Rows are numbered. After the first four, each row is followed by the numbers of the three nearest rows among all rows above it, by straight-line distance, nearest first.
0: [ 0.94 -1.53 -0.95  1.89 -0.01  0.18 -0.62  0.69  1.78 -0.78  2.08  4.24
  1.06  0.51 -1.82 -0.62 -2.02 -0.52 -0.35  1.08  1.00  0.33 -1.18 -1.00
  0.49 -1.16  0.88 -1.89  1.21  0.28  0.03 -2.95]
1: [ 0.98 -0.32 -1.67  0.12 -0.36  0.36  0.41  0.88  0.67 -1.42  2.24  2.65
 -1.30 -1.31 -0.65  0.44 -2.37  0.23 -1.97 -0.03  0.05 -0.42  1.05 -0.86
  2.40 -1.01 -0.19 -2.04  2.33  0.46  0.30 -2.99]
2: [-0.66  3.97 -0.34  0.68 -0.09  0.62  1.30 -0.76  1.87 -0.52  0.71  0.04
 -0.42  1.10 -0.89 -1.01 -1.02 -0.46 -0.31 -0.79  0.88 -1.44  3.17 -0.76
  0.37 -0.13  0.74 -0.09  1.36 -0.25  0.02 -4.46]
3: [-2.64 -0.79  1.58  0.08 -0.79 -0.01  1.89 -3.59  0.64  4.86  2.81 -2.42
 -1.60  0.04  0.46 -1.34 -2.50  0.77 -2.21 -3.33  2.68 -0.61  1.88  0.23
  1.20 -0.96  0.73  0.49  4.97 -1.10 -0.61 -8.48]
4: [-0.22  1.52 -2.00  1.31  0.04  1.34 -0.40  0.28  1.75 -3.67  1.96  0.16
 -0.47  0.04 -2.10 -2.28 -1.31 -0.76 -0.41 -1.92  2.10 -0.34  0.81 -1.07
 -0.18 -0.62  1.41  0.13  1.57  0.68  0.04 -7.90]  2 1 0
5: [ 0.23 -0.13 -2.22  1.94  0.88 -0.43 -0.38  0.57  0.70 -3.76  0.53  2.99
  0.14 -0.16 -2.12  0.35 -0.82 -1.14 -1.18 -0.18  0.55 -0.31  0.28 -0.79
  0.80 -0.56  0.32 -2.18 -2.21  1.38  0.11 -6.46]  0 4 1
6: [ 0.86 -0.93 -2.28  3.28 -0.45  0.22  0.78  1.91  1.62 -0.50  1.36  3.53
 -1.06  0.01 -2.13  0.25 -0.97 -1.20  0.72 -0.85  1.20  0.49  0.17 -2.74
  0.80 -1.72  0.04 -0.32  0.96  0.04  0.24 -3.76]  0 1 5
7: [-0.95 -1.65 -3.41  2.33  1.05 -0.72 -0.22  1.18  1.88 -2.61  2.37  2.70
 -0.76 -0.58 -1.97 -0.81 -0.90 -1.66 -0.35 -0.83  0.92 -1.52  1.26 -0.43
 -0.42 -0.83  0.15  0.47  0.36  1.77  0.25 -9.90]  4 5 6
8: [ 0.81 -1.02  1.97  0.88 -1.67 -0.13 -0.36  1.69  0.62 -3.11  1.58  1.31
  0.09  0.65 -1.61  0.30 -1.24 -0.63 -0.57  0.09 -0.56 -0.81  0.08  0.71
 -0.14 -0.34  1.72 -1.53  0.20 -0.28 -0.30 -4.85]  0 5 1
9: [-0.16 -1.07 -2.32  2.30  1.20  0.03 -0.11  0.24  0.78 -1.81  1.44  4.10
  1.11  1.18 -0.43 -0.87 -0.98  0.68  0.20  0.98  1.90 -0.35  0.47 -1.29
 -1.21  0.07  1.04 -2.32  0.69  0.22 -0.52 -4.38]  0 5 6
10: [ 0.46 -1.13 -0.94  2.14 -0.16  0.25  1.55  1.66  1.60  1.37 -1.49  3.65
 -1.21  0.35 -2.55  2.64 -0.79  0.36 -1.59 -0.92  0.87 -0.35  1.78 -1.51
  1.83 -1.10  0.04 -1.42  1.86  0.14 -0.71 -2.89]  6 1 0
11: [-1.61 -1.74 -1.32  2.42 -0.09 -1.26  0.41 -0.58  1.80 -2.96  1.50  1.03
 -0.89 -0.41 -3.78 -1.62 -1.70 -1.11 -0.36 -1.08  0.71 -1.12  1.94 -0.16
 -0.07 -0.72  1.73 -0.69  2.25  1.29  0.48 -7.84]  7 4 5
12: [ 0.01 -1.03 -0.15  0.30 -0.75  0.08 -0.34  1.14  0.89  0.11  1.75  3.76
 -0.28  0.80 -0.83 -0.11 -0.56  2.10 -2.17 -0.49  1.17  0.17  0.35 -0.92
  1.32 -0.37  0.40 -0.83  2.93  0.51 -0.67 -1.90]  1 0 10
13: [-0.12 -2.58 -1.70  2.76 -0.31 -0.42  0.94  0.99  1.67 -0.52  1.85  1.69
 -1.10  0.15 -2.16 -0.33 -1.61 -1.81 -1.12 -1.23  0.64  0.19  1.27 -0.39
  0.12 -1.01  0.28 -0.47  2.09  1.11  0.13 -7.16]  11 7 6
14: [-0.54 -2.32 -2.53  2.21 -0.72  0.34 -0.51  2.12  1.02 -1.66  2.26  2.96
  0.38 -1.06 -1.90 -0.76  0.55 -0.57  1.22 -1.53  1.55 -1.49  1.28 -1.09
 -1.09 -0.44  0.48 -0.73  0.88  1.62  0.86 -8.17]  7 13 11
15: [ 0.80 -0.05  0.17 -2.92 -1.42  0.75 -0.19 -0.52 -0.05  1.39  0.98  2.31
 -0.68  0.65  0.66  1.83 -1.90  1.43 -0.15  0.88  0.86  0.25 -1.69 -1.20
  1.37  0.45  0.45 -4.70 -0.62 -0.11 -1.08  1.10]  12 1 0
16: [-1.16 -0.20  2.19  2.63 -0.17  0.26  0.72 -0.33  2.08 -0.23  2.14 -0.99
 -1.18 -1.05 -2.23 -0.41 -1.68  1.05 -1.10 -1.88  1.46 -1.24  0.93 -0.38
 -0.05 -0.56  0.84 -0.14  1.91 -0.16  0.23 -7.80]  11 13 4
17: [-0.61  1.16  0.32  1.06 -0.21  1.15  0.13  0.12  1.98 -1.48  0.44 -0.08
 -0.54 -0.22 -1.84 -0.05 -1.71 -1.05  0.79 -1.67  0.88 -1.64  2.29 -0.27
 -0.86 -0.52  1.69  0.10  3.29  1.01  0.88 -7.68]  4 16 11
18: [-1.57 -1.47 -1.87  3.37  1.40 -0.36  0.92  1.39  2.15 -2.08  1.47  1.39
 -1.26  0.11 -3.94  0.49 -1.31 -0.81  1.00 -0.77  0.59 -1.23 -0.19 -0.84
 -2.18 -1.07  0.75  1.06  4.17  1.36  0.04 -7.44]  11 13 7
19: [-0.45 -0.25  0.09  1.07 -0.49  1.08  0.77 -0.20  2.26 -3.42  0.69  0.29
 -0.86  0.91 -1.97 -1.15 -0.39 -1.17  0.12 -0.83  2.01 -1.20  1.00 -0.02
  0.30 -0.50  0.99 -0.50  1.90  0.64  0.25 -7.69]  4 17 11
20: [-0.86 -1.73 -2.10  2.56 -0.35 -1.80  1.09 -0.16  1.76 -0.33  0.58 -0.05
 -1.21  0.24 -2.54 -0.95 -2.52 -0.30 -0.43 -1.64  0.46 -0.71 -0.32  0.49
 -1.18 -1.65 -0.08  0.35  2.68  1.24  0.88 -8.99]  13 11 18
21: [ 1.18  1.32 -1.18  2.31  0.19 -0.40  0.07 -0.18  3.36 -1.95  1.18  3.19
  0.04 -0.11 -2.73  1.84 -2.06 -0.72  0.47 -0.39  0.10 -0.79  0.21 -1.52
 -0.88 -0.95  1.14 -0.58  1.28  0.14 -0.71 -5.44]  6 0 5
22: [-0.34 -2.02 -0.87  1.88  0.37 -0.43  0.40 -1.39  0.76 -0.84  1.33  2.09
 -0.70  0.15 -3.01 -1.16 -1.85 -0.02  0.50 -0.04  0.75  0.11 -0.25 -0.67
 -0.31  0.24 -0.52 -0.57  1.93 -0.32 -0.94 -5.29]  13 0 9
23: [-0.22 -0.43 -1.65 -0.11 -0.93  0.38  0.12  0.75 -2.15  1.52  1.70  3.90
 -1.09 -0.16 -1.55  0.50 -0.74  1.29 -2.48  1.65  1.60  0.31  1.17 -1.36
  1.03 -1.36  0.33 -2.83  1.73 -0.53 -0.58  1.83]  12 15 1
24: [-1.33 -1.02 -2.40  2.94  0.61 -0.61  0.08  1.08  3.24  2.44  2.09  2.16
 -1.58 -1.33 -1.79 -0.93 -1.84 -1.20  0.38 -1.84  1.82 -1.61  2.47  0.79
  1.35 -0.48  0.94  2.17  2.64  0.12 -0.85 -9.99]  13 7 20
25: [-1.19 -0.90 -1.37  2.78  0.43  0.11 -0.10 -0.60  0.27 -2.19 -0.18 -0.42
 -0.23 -0.04 -1.94 -0.48 -1.08 -1.59  1.10 -0.71  1.26 -0.07  0.24 -0.22
 -0.98 -1.79  0.82 -0.24  0.29  0.27 -1.35 -6.83]  19 22 11
26: [ 0.96 -1.32 -2.11  2.84 -0.23 -0.22 -0.14  2.10  1.54 -2.13  1.81  2.10
 -0.88  0.49 -2.82  0.32 -2.75 -0.53  0.78  0.80 -0.10  0.20  0.01 -1.59
 -2.90 -1.12  0.04 -0.64 -1.17  0.44  1.86 -5.31]  6 21 5
27: [-1.05  1.80 -0.44  0.33  1.21  1.30  0.40 -1.12  1.00 -2.75  1.89  0.31
 -0.79  0.05 -3.95 -0.76 -1.18 -0.61 -0.74 -0.13  1.30 -0.37  0.54 -0.68
  0.41  0.49  1.07 -1.57  2.36  0.58 -1.15 -4.96]  19 4 22
28: [ 0.79  0.27 -0.10  1.55  0.22 -1.22 -0.71  0.77  0.38 -2.47 -0.64  2.72
  0.14  0.90 -2.24  0.01  0.73  0.62  1.12  1.02  0.99  1.20 -0.71 -0.82
 -1.15  0.40 -0.02 -0.40  0.16  0.46 -0.04 -3.59]  9 22 0
29: [ 0.63  0.46  0.13  1.15 -0.26  0.46 -0.64  1.01  1.60 -3.96  0.39  1.27
 -0.89  0.67 -3.32 -0.94 -1.26  0.09  0.43 -0.23  0.61 -1.04 -0.50 -0.32
  0.83 -0.36  1.05 -1.19  0.92 -0.13 -0.66 -2.87]  8 27 28
30: [ 1.26 -0.14 -1.32  2.48  1.34  0.20  0.82  0.90  0.87 -2.23  0.97  2.94
  0.60  0.52 -2.01 -0.50 -2.80 -0.31  0.91  1.06  0.37 -1.54  0.71  0.45
  0.58  0.42  0.81 -0.39 -1.39  0.16  0.00 -5.95]  5 9 21
31: [-0.14 -1.08 -1.13  1.82 -0.52  0.26 -0.64 -0.35  1.71 -2.87  0.61  2.95
  0.27  0.32 -1.27 -0.85 -1.32 -0.08 -0.40 -0.15  1.17 -0.65  0.83  0.96
  1.30 -0.28  0.60 -1.36  0.87  0.54 -0.61 -1.71]  29 0 9
32: [-0.59  0.00  0.27  1.66 -0.08 -0.49  0.38 -0.07  1.19 -0.82  0.88  1.09
 -0.65  0.26 -0.84  0.86 -1.70 -0.60  1.11 -1.12 -0.41 -1.23  0.21 -2.86
 -1.35  0.03  1.96 -1.53  0.97  0.79  0.15 -7.70]  17 21 25
33: [-0.34 -1.55  0.79  2.03  0.40  0.25  0.95 -0.35  1.74 -1.23  2.23  0.75
 -1.63  0.15 -1.96 -1.14 -1.74 -1.03 -1.05 -2.03 -0.93 -0.77  2.41  2.78
  0.99 -1.52  0.61 -0.50  1.56  0.13  0.14 -7.72]  13 11 16
34: [ 0.01 -4.44  0.08  1.41 -0.47  1.32  1.94 -1.09  0.85 -0.02  2.26  0.10
 -0.71 -0.50 -1.93 -0.65  1.16 -0.76 -0.80 -3.59  1.13 -0.11  1.20  0.15
  0.87 -1.13  0.54 -0.78  2.22 -0.30  0.54 -6.77]  13 33 16
35: [ 1.44  0.08 -1.56  1.47 -0.23 -0.79 -0.66 -0.22  1.31  0.82  0.80  0.20
  0.74  0.66  0.68  0.70 -1.48 -1.31 -0.20 -1.29  0.39 -0.82  0.16  0.11
 -0.09 -0.79  1.00 -0.20 -1.14  1.04 -0.73 -4.86]  25 32 30
36: [-0.92 -1.79 -1.63  0.55  0.26  0.31 -0.48 -0.30 -2.48 -1.46  1.09  0.72
 -0.63  0.46 -2.43 -0.30 -0.47 -1.11 -0.04 -1.02  1.45 -0.83  1.28 -0.96
  0.11 -0.85  0.95 -0.63  2.57  0.31  0.34 -5.22]  22 25 13
37: [-0.51 -0.80 -1.77  3.20  2.18 -0.91  0.00  1.53  1.75 -3.17  0.24  1.89
 -1.12  0.40 -2.65 -1.05 -0.98 -1.97 -0.65 -1.58  0.66 -0.71  1.48 -0.95
 -1.12 -1.12  1.19  0.91  0.36  0.44  0.09 -9.81]  7 11 13
38: [ 0.77 -0.24 -2.38  3.73  1.51 -1.49 -0.06 -0.12  1.35 -3.79  0.00  2.13
 -0.73  0.99 -2.26  0.15 -1.09 -2.11  1.61  0.31 -0.18 -1.33  1.06 -0.72
 -0.94 -0.26  1.52  0.66 -0.93  0.65  0.24 -9.99]  37 7 30
39: [-0.30 -1.55  0.73  2.23 -0.59 -0.63 -0.44  0.78  1.61 -1.62  1.07 -1.24
 -2.65 -0.66 -2.78  0.03  0.17 -0.39 -1.78 -1.12  1.32 -1.33  1.67  1.00
  1.57 -1.76  0.68 -0.26  2.35 -0.44 -0.48 -5.86]  16 33 19
40: [-0.74 -0.43 -0.70  1.80 -0.15 -0.31 -1.18 -1.01  0.82  1.71  0.95  0.84
  0.91  0.95 -0.78 -1.20 -2.23 -2.09  0.32  0.82  0.76 -0.08  0.09 -0.64
 -0.81  0.17  0.24 -0.73 -0.14  0.25 -0.19 -5.84]  35 22 25
41: [-0.52 -0.75 -0.26  0.97  0.56 -0.81 -0.52 -0.04  0.63 -1.04  0.06 -0.98
 -1.51 -1.16 -1.80  0.02 -2.49 -2.50  0.87 -1.03  1.28 -1.64  1.68 -0.29
 -1.25  0.21  1.16 -0.28  1.10  1.06 -0.30 -4.25]  25 17 36
42: [-0.95  1.70 -1.01  1.97  0.93 -0.81  0.03 -0.15  1.19  0.21  2.76  0.33
 -0.50 -0.64 -1.66 -1.56 -2.11 -0.04 -0.36 -2.32  1.74 -0.70  2.37  0.45
  0.72 -1.64  0.72 -0.45  3.20  0.71  1.02 -7.26]  17 16 4
43: [-0.25 -0.72 -3.54  2.02  0.36 -0.43  0.57 -0.58  0.86 -1.93  1.90  4.00
  0.37  1.15 -1.11  0.63 -1.15  1.18  0.07 -0.63  1.26 -0.49 -2.18 -2.10
 -0.94 -0.50 -0.61 -1.04  0.95 -1.02 -0.41 -4.57]  9 22 0
44: [ 0.86 -0.29 -1.68  2.41  0.57  0.04  0.73  0.41  2.10 -3.38  1.13  4.45
 -0.74  0.69 -0.98  1.58 -1.74  0.36  0.53 -1.12  0.37 -0.54  1.11 -0.98
 -0.50 -0.07 -0.47  0.34  0.71  1.67 -0.07 -5.81]  21 30 5
45: [ 2.29  0.31 -2.46  2.69  0.33 -0.97 -0.12  1.36  0.85 -1.81  1.12  3.96
 -0.53  0.61 -2.51  1.55 -0.91 -1.54  0.33  1.69  1.12 -0.72  0.20 -1.17
  0.31 -0.84  0.31 -1.96 -0.22  0.50 -0.15 -3.16]  6 0 21
46: [-0.80 -2.55 -0.09  0.06 -0.64  0.75  0.08  0.24  0.23 -1.16  2.29  1.21
 -0.32  0.61 -1.43  0.23 -1.12 -0.29 -0.93 -0.24  0.81 -1.49  0.34 -1.39
 -0.60 -0.76 -0.11 -1.11  2.18  0.18  2.03 -4.88]  36 22 13
47: [-0.84 -4.10 -0.03  0.52 -0.03  0.55 -0.34  0.32 -0.13  0.21  1.45  2.30
 -0.01  1.08 -2.32  0.45 -0.58 -0.85 -0.52  0.21  1.24 -0.08 -0.18  2.12
 -0.71 -0.88 -0.55 -0.77 -1.21  0.47  0.37 -5.41]  46 22 40
48: [-0.76 -1.19 -1.45  2.57  0.73 -0.67  0.02 -0.71  0.82 -1.09  2.55  1.84
  0.60 -0.03 -1.87 -0.90 -0.90  0.23 -1.25 -1.28  1.08  0.09  0.90 -2.16
 -0.42 -0.11  0.88  0.02  1.76  0.02 -0.55 -8.07]  13 22 11
49: [-0.69 -0.06 -1.56  1.86  1.25 -0.24 -0.62  0.59  1.58 -3.42  1.84  2.64
 -0.86  0.75 -1.88 -0.80 -1.15 -1.26  0.06 -0.90  0.20 -0.41 -0.30  1.66
 -0.13 -1.02  0.55 -0.03  1.38  0.42  0.11 -8.80]  7 37 19
50: [-1.58 -1.29 -0.94  0.58  0.11  0.58 -0.97 -0.39  1.08  0.30  0.99  2.35
  0.52 -0.13 -1.06 -0.53 -0.31  0.96 -1.17  0.26  0.93  0.12  1.68 -1.08
 -0.26 -0.43  1.05 -0.97  3.38 -0.46 -1.08 -5.89]  48 22 46
51: [-1.19 -5.40 -2.53  4.15  2.24 -1.08 -0.05  1.56  3.00 -2.58  1.45  5.20
 -0.67 -0.01 -2.46  0.07  0.85 -1.21 -0.09 -3.42  0.50 -2.45 -0.36 -0.86
  0.09 -1.52  0.07 -0.12  1.04  1.56  0.68 -9.99]  7 14 37
52: [ 1.45  4.11 -1.09  1.74  1.14 -0.80 -1.68 -0.04  0.20 -1.90  0.80  2.01
  0.78  0.78 -2.14  0.00 -1.27 -1.01  2.04  2.29  1.26  0.21  0.11 -1.68
 -0.42  0.37  1.32  0.09 -0.63  0.66 -0.15 -1.31]  28 45 29
53: [-0.23 -1.19  1.75  1.50  0.75  0.33  0.75  0.89  0.85 -3.57  0.59  1.32
  0.07 -0.13 -2.67 -0.43 -1.59 -0.90 -0.88 -0.24  0.77  0.29  0.76 -0.11
  0.18 -1.05  0.74 -0.67  0.56  1.01 -0.35 -5.12]  8 29 19
54: [-0.82 -0.80 -0.56  1.50 -0.80 -0.39  0.90  0.80  2.80  0.16  2.32  1.59
 -1.72 -0.31 -2.01  0.44 -1.41 -0.12 -2.54 -1.59  0.28 -0.96  2.69 -1.02
  1.24 -1.01  0.15 -0.80  2.92  0.04 -1.06 -6.44]  13 39 50
55: [ 0.16 -1.94 -2.11  1.80  1.62 -0.46  0.49  1.33 -0.47 -1.80  0.56  1.26
 -0.88 -0.52 -2.63 -0.77 -1.59 -0.73  0.57 -0.94  1.55  0.17  1.28  0.11
  0.04 -0.46  0.26 -0.61  1.83 -0.25  0.83 -4.34]  36 22 13
56: [-0.75  0.70 -1.40  1.40 -1.09 -0.27 -0.43  0.98  1.16 -2.34  0.27  0.36
 -0.56  0.19 -2.59 -1.14 -2.73 -0.77  0.99  0.39  1.98 -1.20 -0.35 -0.55
 -1.80  0.03  1.97 -0.81 -0.02  1.21 -0.83 -5.48]  25 41 29
57: [ 0.16 -0.24 -0.78  1.67  0.10 -0.11 -0.23 -0.17  0.33  2.43 -0.45  1.34
 -0.99  1.20 -0.41  0.54 -2.07 -0.84  0.96  0.56  0.89 -0.49  0.69 -0.06
 -0.78 -0.43  0.71 -0.27 -0.50  1.22  0.75 -4.66]  40 35 41
58: [ 1.04  3.32 -0.39  1.19 -0.14 -0.22 -0.49  0.70  1.24 -0.08  0.54  1.43
 -1.29  0.46 -1.62 -0.41 -0.55  0.17 -1.26  1.04  1.61 -0.22  1.42  0.15
  0.43 -0.37  0.58 -1.94  1.51  0.45  0.08 -4.21]  2 27 29
59: [-0.92 -1.18 -1.36  2.41 -0.65 -1.02  1.46  0.36  0.70 -1.22  2.36  1.99
 -0.42  0.37 -1.61 -0.73  1.03 -0.20 -1.32 -1.60  1.54 -1.11 -0.73 -2.97
  1.60 -0.94  1.24 -0.11  1.51  1.05  0.08 -5.03]  48 6 13
60: [-0.18 -1.09 -2.83  4.63  2.03 -1.35  0.44  1.82  1.32 -3.91 -0.42  1.46
 -0.81 -1.80 -3.10 -0.49 -1.33 -0.82  0.38 -0.96  1.11 -1.51 -0.21 -1.36
 -0.61 -1.12  0.75  0.32  0.79  1.47  0.45 -9.99]  37 7 38
61: [-1.65 -0.41 -0.51  1.93 -0.13 -0.89 -0.29 -2.37  1.06  2.85  2.50 -0.68
  0.31  1.22 -0.18  0.03 -1.68 -0.72 -0.17 -0.79  0.66 -0.07 -0.14 -0.53
 -2.02  0.52  1.66  1.83  3.09  1.47  0.16 -7.49]  40 48 20
62: [-0.09  0.96 -1.19  2.58  0.41  0.33 -0.13 -0.07  1.38 -0.56  2.46  0.13
 -0.86  0.90 -2.26 -0.72 -1.20 -0.70  0.36 -0.72  2.43 -0.72 -0.14 -0.05
  0.62 -0.66  0.54 -0.69  1.63  0.72  0.35 -6.13]  42 19 4
63: [-0.26  3.36 -0.21  1.35  0.14  0.89 -0.64  0.65  0.81 -1.54  1.07 -0.50
 -1.03 -0.30 -1.38 -0.11 -2.01 -0.49  0.64  0.07  0.39 -0.58  0.93 -0.81
  0.84  0.13  0.50 -0.32 -0.06 -0.26 -0.22 -5.04]  2 58 62
64: [-0.14  2.98 -1.71  1.04 -0.80  0.51 -0.82 -0.28  1.10 -0.84  1.11  1.45
 -0.23  0.68 -1.35  2.64  0.07  0.44 -0.50  0.07  0.62 -1.41 -0.30 -0.88
  0.20  0.56  1.00 -1.65  1.54  0.29  1.30 -3.35]  58 63 21
65: [-0.46 -0.56 -4.08  3.22  0.22 -0.69 -0.46 -0.33  1.13 -1.05  3.74  3.08
 -1.12 -0.02 -2.32 -0.55 -1.58  0.02  0.06 -1.61 -0.08 -1.20  0.84 -0.13
 -0.92  0.19 -0.45  0.36  1.15  1.10  0.42 -7.25]  7 48 13
